Here are made-up elements, facts about them, and rows of numbers that follow some of those facts. Name the element behind each unnamed row.

Some facts about the elements:
Ξ (1655) <- (10), (1034), (1320), (1559), (156), (1597), (706), (897)
Ξ (393) <- (1030), (1223), (555), (733), (938)
Ξ (1001) <- (1037), (1461), (278), (392), (74), (77), (851), (977)
Ξ (573) <- (1042), (1172), (1376), (1496), (1672), (634), (862)
Ξ (1640) <- (1062), (1531), (206), (550)
Ξ (1218) <- (108), (1396), (399), (622)
Ξ (1230) <- (1086), (1177), (1309), (265), (389), (722), (893)
Ξ (1279) <- (109), (418), (635), (966)
Ξ (370) <- (1132), (1801), (204), (361), (971)
Ξ (929) <- (1138), (1786), (36), (369)
Ξ (342) <- (1169), (1484), (1568), (1773), (69)
Ξ (781) <- (1175), (1548), (155), (64)
Ξ (1671) <- (1188), (65)
Ξ (1714) <- (119), (530), (582), (93), (985)
Ξ (848) <- (1273), (832)
Ξ (1367) <- (1371), (222), (258), (498)
Ξ (1669) <- (1426), (394)
Ξ (1636) <- (1431), (163), (1632), (1815), (380)
Ξ (983) <- (1447)
Ξ (88) <- (1457), (639)
Ξ (468) <- (1458), (556)
Ξ (455) <- (1470), (1729), (1793), (592), (964)
Ξ (1814) <- (1471), (171), (190), (835)
Ξ (795) <- (1481), (1493), (1807), (201), (601), (618), (871)
Ξ (1040) <- (1501), (1782), (528), (690)
Ξ (715) <- (1567), (44), (60)
Ξ (885) <- (1572), (192), (249), (494)
Ξ (1515) <- (1576), (1697), (362), (613), (614), (73), (923), (995)
Ξ (702) <- (1705), (1712), (1765), (371)
Ξ (1609) <- (189)
Ξ (997) <- (296)
Ξ (1528) <- (315)
Ξ (1517) <- (440), (821), (838)
Ξ (1666) <- (600)
Ξ (861) <- (953)
[(10), (1496), (60), (722)] σ sakoplo
[(1030), (1086), (1320), (1461), (1572), (1765), (1807), (222), (361), (613), (622)] σ veskotal
[(1034), (1062), (1426), (1471), (1548), (1729), (192), (201), (258), (556), (733), (821), (893), (93), (977), (995)] σ stastak
[(1037), (1042), (119), (1559), (65)] σ skuras
[(108), (1493), (1576), (1712), (206), (418), (592), (634), (69)] σ punel
[(109), (1132), (1786), (278), (389), (582), (600), (897)] σ vistos
[(1138), (1223), (1273), (1396), (1447), (155), (1567), (1597), (1773), (1793), (204), (265), (494), (498), (530), (639), (690), (73), (77)] σ kidor
[(1172), (189), (618), (635)] σ riner
[(1175), (1309), (1431)] σ dusal
[(1177), (1188), (1457), (1484), (1697), (315), (369), (380), (399), (550), (971)] σ magro
[(1371), (371), (832)] σ stozun
[(1481), (156), (1672), (249), (362), (838)] σ fikun
[(1568), (36), (706), (74), (923)] σ stoklak
[(1632), (1705), (835), (871), (966), (985)] σ kemur
[(1815), (555)] σ vuzasi
[(10), (1030), (1062), (1172), (119), (1320), (1367), (1376), (1396), (1447), (1457), (1470), (1481), (1493), (1559), (1567), (1568), (163), (1640), (1655), (1672), (1697), (1729), (1773), (1786), (1793), (1801), (1814), (1815), (192), (201), (204), (206), (222), (249), (265), (296), (36), (369), (370), (371), (418), (44), (440), (530), (550), (555), (573), (592), (60), (600), (613), (635), (639), (65), (690), (781), (821), (832), (835), (838), (862), (88), (885), (897), (938), (953), (964), (966), (971), (977), (983), (995)] Λ a
[(1001), (1040), (1042), (1086), (1138), (1169), (1175), (1218), (1223), (1273), (1279), (1309), (1431), (1458), (1471), (1484), (1496), (1501), (1515), (1531), (155), (1597), (1609), (1632), (1669), (1705), (171), (1712), (1714), (1765), (1807), (189), (190), (278), (315), (342), (361), (362), (380), (394), (468), (498), (528), (614), (634), (69), (715), (74), (77), (861), (893), (923), (929), (985)] Λ b
[(1034), (1037), (108), (109), (1132), (1177), (1188), (1230), (1371), (1426), (1461), (1517), (1528), (1548), (156), (1572), (1576), (1636), (1666), (1671), (1782), (258), (389), (392), (393), (399), (455), (494), (556), (582), (601), (618), (622), (64), (702), (706), (722), (73), (733), (795), (848), (851), (871), (93), (997)] Λ c
θ:
(1086) > (893) > (722) > (389) > (265) > (1177) > (1309)
(1138) > (1786) > (36) > (369)
(1169) > (69) > (1773) > (1568) > (1484)
(119) > (985) > (93) > (530) > (582)
(1273) > (832)
(1548) > (155) > (1175) > (64)
(156) > (1034) > (706) > (897) > (1559) > (1320) > (1597) > (10)
(1567) > (60) > (44)
(1572) > (494) > (192) > (249)
(163) > (1431) > (1815) > (1632) > (380)
(171) > (1471) > (190) > (835)
(1712) > (1765) > (371) > (1705)
(222) > (498) > (258) > (1371)
(361) > (1132) > (1801) > (204) > (971)
(362) > (923) > (1697) > (614) > (1576) > (73) > (613) > (995)
(392) > (977) > (77) > (1461) > (278) > (851) > (1037) > (74)
(394) > (1426)
(399) > (108) > (1396) > (622)
(528) > (1782) > (690) > (1501)
(550) > (1531) > (1062) > (206)
(556) > (1458)
(592) > (1729) > (1470) > (1793) > (964)
(601) > (1481) > (1493) > (1807) > (201) > (871) > (618)
(634) > (1376) > (1672) > (1496) > (1172) > (862) > (1042)
(639) > (1457)
(65) > (1188)
(733) > (555) > (938) > (1223) > (1030)
(821) > (838) > (440)
(966) > (635) > (418) > (109)

Some elements and their rows:
(715): [ 28   8  -4   5  22  57 -37   0   6 -17   0  -5  26  11 -16 -20  -5 -20
  23   3  -3  18 -19  25  15   7]
(77): [ 14  44  11 -30 -27 -19 -29  12   2  -3 -18 -10 -19   6  17  -7 -11 -30
  -3  30  15 -23  -4  42  21 -18]
(1666): [ 17   5   0 -10  32  59 -23   1  13 -12   4  -4  28   6 -18 -10 -17 -21
  28  -5   4  12  -6  17   7  16]
(190): [ 11  18   7  21  14   3 -27   7   6   9 -16 -18 -12  17   2  -3  -6 -24
  -3  10  -9  15 -23   5  33  -1]
(369): [-12  27  -1  45 -13  44   8   7 -22  -3 -17  12 -34  12   5  25   6   6
 -11 -11 -16   9 -19  -3  17   2]
(108): [ 26  17   3 -23  35 -21  -4  13   6 -14 -14 -29  26  -4  -2  28   0 -23
  -3  24  10  26  -4  -5  11   2]
(893): [ 42  10   0   9  49 -18 -17  -7  12  -5 -17 -27  14  15   7  15 -12 -19
 -27  18  -9   9 -31  16  30  -1]
(371): [ 18  39   4  36  -8  18   9  12  -8  -4 -37  -3   0  -6   4  41   0   4
 -43   4  -7  22 -26 -17   5  -3]
(1669): [ 28   8  -4   6  22  58 -37   0   6 -16   0  -5  27  10 -15 -19  -5 -21
  23   2  -3  18 -19  25  15   7]
(1279): [ 29   9  -4   6  22  56 -38  -1   6 -16   0  -6  25  10 -15 -19  -5 -21
  23   3  -3  18 -19  25  17   6]
(556): [ 31 -27 -12 -20  73   2  25 -15   2 -33  -2 -39  17  14  -6  32  -8 -13
   0  26 -15  -7 -16  26  15   2]
(832): [ 43  26 -11  23  18   4  22   2   5 -16 -41 -13  23 -10   4  51   9  -3
 -42  11   3  28 -24  -2   3  -5]
(634): [ 37 -12 -16 -19  42 -11  11   2 -19 -49  -7 -46  20   7  -7  30  29 -17
  14  46  -9  20 -15  21  17 -13]
(555): [ 28  42  -7   1  23 -15   2   9  -3 -26 -14 -17  28 -10  -5  51  14  -8
 -47  21   9  33 -22   2   7  -8]
(613): [ -6  70   7  -5  50   3  -5   8 -68 -26  14  62  41  44  65  -3  25  49
  56 -37  -1  47  -7 -33  44  10]
(222): [ 26  -4 -18 -22  50  -7  24  -2 -11 -50  11 -34  28   4  -8  41  21  -7
 -16  37  -4  14 -21  21  10 -21]
(851): [  9  33  -5 -42 -10   6 -11  -2 -49 -12  -5  60 -37  22  57 -19 -22   3
  54 -27  32 -34  28  31  21   9]
(1470): [  2  18   3  19  14   6  -4  10  18  13  -5  -9  -6  13   8   4  -5 -19
 -18   3  -2  13 -22   0  26 -13]

Name these rows:
No name comes twice in this set of rows, the named rows included.
[  4  18 -12   9  19  17 -10   3 -49  -9  15  55 -18  32  47 -16   2  12
  33 -39  14  13   1  -8  32   0]  (862)
[-18  22  -1   0   4  16 -14  17 -45 -15  24  28 -21  25  25 -11   6   6
  26 -12   0  12  -4 -12  27  -9]  (265)
[ 28 -13 -20 -22  41  -6  32   3  -9 -46   4 -36  27   3  -5  35  29 -12
   0  38  -1  19 -13  16   9 -24]  (592)
[-25  48  18 -12  52  12  -4  11 -52 -11   9  37  20  47  47 -10  17  28
  90 -26  -9  38   7 -28  49  24]  (73)
[ 32  20 -17  28  27   8  19  -6  22  -4 -34 -12   9  -2   0  44  13 -16
 -32   3   9  26 -23  17  16  -2]  (1457)
[ 25   4 -12   8  40 -12  10  -2  28   2  -8 -20  13  11   8  17   4 -27
 -19  10   9  19 -20  14  26 -15]  (1376)
[ 12  65  24   1  71 -22 -11  -1  -1 -23 -14 -35  59  25   2  39  17  13
 -15  32 -31  40 -43   0  42   8]  (923)
[ 11  40   8 -16  34   4 -31   6 -78 -29  16  47  -5  23  39   7 -28  33
  10 -29  -1  -1  -2 -24  17  23]  (871)
[ 33 -13 -32  16  43  21  47 -17   3 -35 -22 -26   7   5  -8  56  31 -10
 -10  18  -5  16 -20  35  13  -8]  (550)
[-13  50  22 -45 -33   3 -16  18 -36 -20  -4   8 -32   3  15   9 -27  -1
   3  21   4 -40   7  21   4  -4]  (1461)
[  5  54   7  11  -3   0 -12  19 -14 -15 -10  -8   6  -6  -5  40   4   0
 -46  15  -1  27 -24 -13   8  -7]  (1815)

Now the same elements, written a new way:
Some elements and their rows:
(1371): [ -4 -10  -7  12 -12  11   0   7   5   4   6   7  13 -20  19  -9  -7  -1
  -1   1   1  10  -9   0  -1   4  12 -18   3]
(1481): [ -6   5   6   4  12  -4   1   9  -4  -5  -5  -5  -7   4  -2  20   3  11
  15  -4  -5  -6   2   4  -5 -21  -4   3   1]
(1457): [ -6   0  -4   4  13 -14  -1  -7 -16 -10  -2  -5  -4   5 -19   7  -5   2
  12  -4   3   3  12   5   7 -17  -6  13   4]
(923): [ -7   3  -3  24  -4   2  12  -1 -20 -11  -2   4  15  -1  -6   0  -9  17
   6  -2  -7 -14  18   0   7   8  -9  27 -10]
(1030): [  5  -7 -16  11  11  10  -1 -15  17  11   1  -1  -9 -19   4   7   6  -5
  -8  -3  12  19  -7  -3   7  11  19 -28   0]
(702): [  8   6  19 -37 -33   3  -5  -8   4   5   1   1   1  14   0 -15   0  -6
 -12   4  -6  -8  -3  -4  -4   1  21   3   0]
(1712): [  8  10   6  25  12 -34  -7  16 -24 -12  -2   9  37  20  -9   3  -5   7
  20   0  -2  -9  14   3  -8 -15  11  21  -4]
(315): [  6   0  -4  10   3  -3  11   5  -2   3   4   9  21   0 -14   1  -3  -3
   1   1  -3   7   7   4   1  11 -12  -2   2]
(189): [  1   1  -6   9   0   5  16  18   4  -2  -2   5  15   2  -9   3   4   2
  -3   1  -5  -2  -6  -1   2   8 -11   6  -3]
(871): [ 11 -12 -26  23  -7  19   0  -8  21  18   9   3   8 -23  14  -6   3 -13
 -19   5  12  20 -14  -8   6  21  15 -27  -1]
(885): [ -2   5  17 -50 -18   7  -4 -21   5   5  -2 -10 -29  11 -15  -4   3  -5
 -11  -2  -1  -4   1  -1   2   0  18   0  -1]
(997): [  5   8  22 -39 -34  -3  -3  -9   5   7   3  -1  -1  12   9 -18   3 -12
 -11   7  -9 -12   4  -4 -11  13  27  -5   3]
(468): [  9   2  14 -38 -23  19   8   1   8   7  -1  -8 -15  19 -10 -12  -1   0
  -8   3  -6  -8   0  -1  -9   0  13  14  -1]
(1786): [  1   8   2  23  15 -29   0   3 -10  -3 -10   4  17  10 -18  14   4   3
  12  -6   6  -7   1  -2   6 -20  22  14  -2]
(1632): [  4   0 -11  10   6   2  -3   5  10   3   7   2   2  -4  10   0   6  -3
  -5   3   1   4   0   0  -1  21 -16 -12   1]
(1672): [ -3   2   3   9   8  -4  -5 -11   5   6   0  -3  -6  -5   2  12   2   7
   5  -7   3   1  -4   1   0 -16   8 -11   6]
(93): [-10  -4 -10   0  -1   6  -8   0  -8 -12   6   0   4   1  10 -12  -1  -2
  -4   6  -5  -2   1   3  -2  14 -39   4   6]
(528): [ -8   8   8   1  10  -4  -5  24 -12 -19  -1  -2  -8  21   3  10   5  17
  16   0 -11 -20  -3   5 -11 -12 -48  29   7]

Which element is each row?
No name comes twice in this set of rows, the named rows included.
[ 14   6   8 -58 -11   5   5  10   9   3 -22  -3  -1   5  -9 -13  -2  -9
  -8   5  -2  -3 -17   1 -26  16  20  17   4]  (1001)
[ -7 -20 -33  28  -4  31  18 -35  42  22   8   4 -12 -56  27 -16   0 -13
 -40  -1  15  23  -1 -16  28  60  31 -54 -19]  (995)
[-20   0   3 -16  21 -23 -16  -1  -8 -22 -17  -1  12   0   0 -11  -7  -6
   4  -3   5  -2  -1   6  -9  -1 -35  16  10]  (977)
[ -6   0  -7  21   1  -9  -2 -30  -6  -3   4  -6   6 -12  -4   7  -5   9
   2  -7   2  -2  25   0  16  10  13  -2  -4]  (1697)
[ 11 -17 -33  -7  -2  15   1  -5  28  16  -2  10   8 -52  37 -25 -10 -27
 -23   9  12  34 -14  -2  -3  56  19 -55   0]  (1037)
[-12  10  13 -16   4 -26 -23  20 -10 -19 -11  -3  23   6   6   6   1   8
  11   3  -4 -18  -8   7 -23  -8 -28  25  22]  (392)
[  3   1  17 -38 -11  14  16   9  -1   3   0   3 -46  26 -25 -15   6 -16
  -3   4  -8  -2 -11  -7  13 -30   4  -8 -20]  (1655)
[ 20 -15 -44  -4   6  23   7 -17  46  27   0   1  -6 -48  30 -17   1 -22
 -31  10  21  38 -22  -5  -1  66   9 -58   3]  (74)

Now the same elements, written a new way:
Known rows:
(206): [  7  -2   4   4   4  11  -2  -7 -11  10   6  11 -11  -2   5   6   2  -4
   2   2   8   0  -1   3 -10 -11   6  -3 -19  11  20  18  12  -3]
(74): [ 41  -9 -21  57 -10   6  24 -30 -13  10  40  30  29  -6 -78  25  24   1
  27 -15 -26 -29 -16  11 -27  53  44  -9 -22 -11  20  15  45   4]
(983): [ -4  -8 -17   0 -13   7   6   8  -5  -3  -9  -7   0   2  15   3   6 -12
  -5  14  -4  -6  12   0  -6  16 -11   7  12 -10   7   7  13  -3]
(1548): [-14   1  24 -19  -1 -10 -15   0   5 -19 -13 -16  20   1  11 -15 -19   2
   3  -4   3  11   5  -2  13 -32 -17   6  -6   5  -6 -16 -14   7]
(1132): [ -9   0   5  -6  -4 -12   2   5  17  -8 -12  -7  10   0   0  -8  -7  11
  -4 -10 -10   8  -4  -4  12  -5  -5   0  10 -12 -22 -17 -13   3]
(189): [  3   1   1  -1   4  -2   0  -7  -2  -5   0   4 -19   1  -5   1  -2  -5
  -6  -2   7  -2  -4  -2  -6   1   6  -2   9   3  -6  -2  -4   0]
(1309): [ 23  14 -47  38  -8   6  15 -12  -5  42  38  44   3  -1 -22  28  22  14
   2   5 -19   2 -17   0 -18  29  32  -8 -14  -6   0   8  -8  -2]
(163): [-11  -2  16 -27  -1  -2   3  11  10 -14 -19 -15 -20   3  11 -15 -10  -2
  -5  -3  11  12   5   0   9 -14 -15   5  -7   6  -9 -19  17   3]
(1632): [ -1   6  -7  15   0  -7  -3  -9   5   3  12   9   8  -2  -7  10  -7   4
   3 -11   2  -7  -7   6  -8   0  18 -13  11   2  -1  10 -25  -1]
(622): [ 15  -4  13   4   4  10  -9 -16 -18   8   8  15  -9  -2   0   2   6  -7
   0  10  -3   4  -1  -5 -10 -18   2   7 -21   6  15  10   4   2]
(278): [ 23 -14 -13  26   2  -5  27 -12  -4 -14   6   3  29  -3 -64  11  10   9
  20 -21 -10 -18 -14   4  -1  53  23  -6  -6 -13  -2 -18  29   7]
(1376): [ -7   2   2 -18  -6   2   9   3   9  -1 -11   3 -29   4  12  -6  -7   2
  -8  -1   8  19   0  -1  -1 -16  -6   2 -17   6  -7 -15  17   3]
(1493): [ -2   1   6  -7  -1   7  -1  -7  -5   3  -2  12 -18   1  15   3 -10  -1
  -2  -1  14  12  -2   3 -10 -28   3  -3 -25  14  13   3   7   2]
(573): [ -5  -4 -24  -2 -18   6  10   4  -3   0  -9   5  -7   4  21   6   1  -8
  -8  12  -2   5   7   0 -11   6  -8   5   3  -8   3   2  12   0]
(73): [-20  16   0  40  25   0  -2   2   0  45  46  15  23 -16 -18  -5  28  10
  28   7 -35 -28 -19   1   1  13   8 -16   0  -7  -5  22 -20 -11]
(1666): [  0 -10  -9   3 -12   3  -4  -2 -10  -6  -9  -3  10   0  11   2   5 -12
  -5  16 -12  -6   9  -7  -4   6 -14  12  15 -16   2   6  -3   0]
(156): [ 16   9  52 -19   4 -16 -37  14  31 -13  -9 -35  21   3  -3 -19  -8   9
 -19 -24   0   3  14   3  32 -24  -1   4  36   5  -7  22 -25  -5]
(10): [ 75   1  -5  36  31  27  -9  -1 -19  60  31  29 -21  -4 -23  30  51  11
 -23  -1  -4 -13 -10   0  -3  38  46  -6  12   2  35  74   8 -24]

Which element is each row?
No name comes twice in this set of rows, the named rows included.
[ 22  14 -46  39   2   9   7 -14 -17  42  37  43  21  -2 -14  31  16  16
   8   6  -9   2 -19  -1 -14  20  32 -10 -20   1  14  14 -22  -3]  (1042)
[-14   2  -3  -9  -5  -9  12  15  22  -5 -12 -10   0   1   1  -8  -5  11
  -3 -12  -1   6  -1   3  11   6  -4  -5   8  -7 -17 -14   5  -1]  (1786)
[  0   0  16 -18   7   2 -13  -7 -12 -13  -2  -5 -17   4   5  -5 -10 -12
   0   7  20   5   5  -4   0 -18  -8   7 -12  18   4 -11  -3   5]  (1765)
[ 12   6  -5   1   1   9  -5 -18 -17   9  14  23 -28   3   2   9  -1  -7
  -2  10  12   9  -4  -3 -17 -14   9   2 -26  17  11  -1  -2   4]  (1807)
[ -1  -5  18 -13   1  -3  -5  -2   1  -8 -11  -4 -13   1   4 -11  -3  -1
  -5   2  -2  10   2  -6   5 -15 -11   8  -6  -2  -9 -14   2   5]  (1782)
[ -8   6   7 -11   0  -7 -10  -1   1 -12   1  -8  10   3   1  -5 -13  -2
   5  -1  10   3   3   0   7 -12  -5   1  -3  11  -3 -14 -14   5]  (1471)
[-10  -1  19 -25  -4  -6  -4  -3   8 -14 -19  -3 -16   3  14 -14 -16   2
  -9  -1   4  22   1  -7   5 -33 -15   9 -12   3 -16 -26  -2   9]  (601)
[ 41  14   3  15  15   5 -21  17   8  35  22  -4  41   0 -15   9  23  22
  -9 -13  -5  -4   3   7  25  18  23  -3  14   7  22  46 -11 -16]  (1559)
[ -3  -4  27 -13   7  -1 -16 -10  -9 -13  -9  -4   0  -1  12  -7 -13  -5
   0   0   8   6   3  -4   2 -34 -10   5 -11   9   7  -1 -10   5]  (108)
[ 12  -9   1  -7  26   5   5  -8 -19  -5 -14   7 -46  -1   2   7   3  -6
 -15   2  22   0 -10  -9  -5   9   7  -3  14   2  -5  -3  -8  -3]  (315)
[ 13  -2   3   6   0   5   1  -9  -6  11   5  14 -13  -1  -5   2  11   0
  -4   6 -11   4  -4  -5  -6  -3   3   5  -9  -5  -1   1   7   2]  (64)
[  0 -11  10 -19  23   7   5   6 -11  -6 -24  -6 -27   0  15  -2  -4   1
  -8  -1  23   7  -4  -4   7  -8  -6  -2  -3   6   3  -6   3  -3]  (60)
[ 27  10  43 -13   7  -7 -40  11  16   0   1 -26  29   3  -5 -13   2   9
 -16 -14  -1   4  14   0  30 -20   0   9  20  10   6  25 -20  -6]  (1034)
[-10   7  -3   1 -14  -5   7   0  18   3   0   9  -5   1   7   2 -12   8
  -1 -14   0   9  -4   7  -9 -17   7  -9  -8   3  -3   1   4   1]  (1672)
[ 28  12  37   1  -6 -11 -33   8  30   6  13 -17  21   2 -16 -10   8   9
 -16 -19 -16  -2  12   5  19 -10  11   5  28   1  -1  34 -12  -7]  (706)

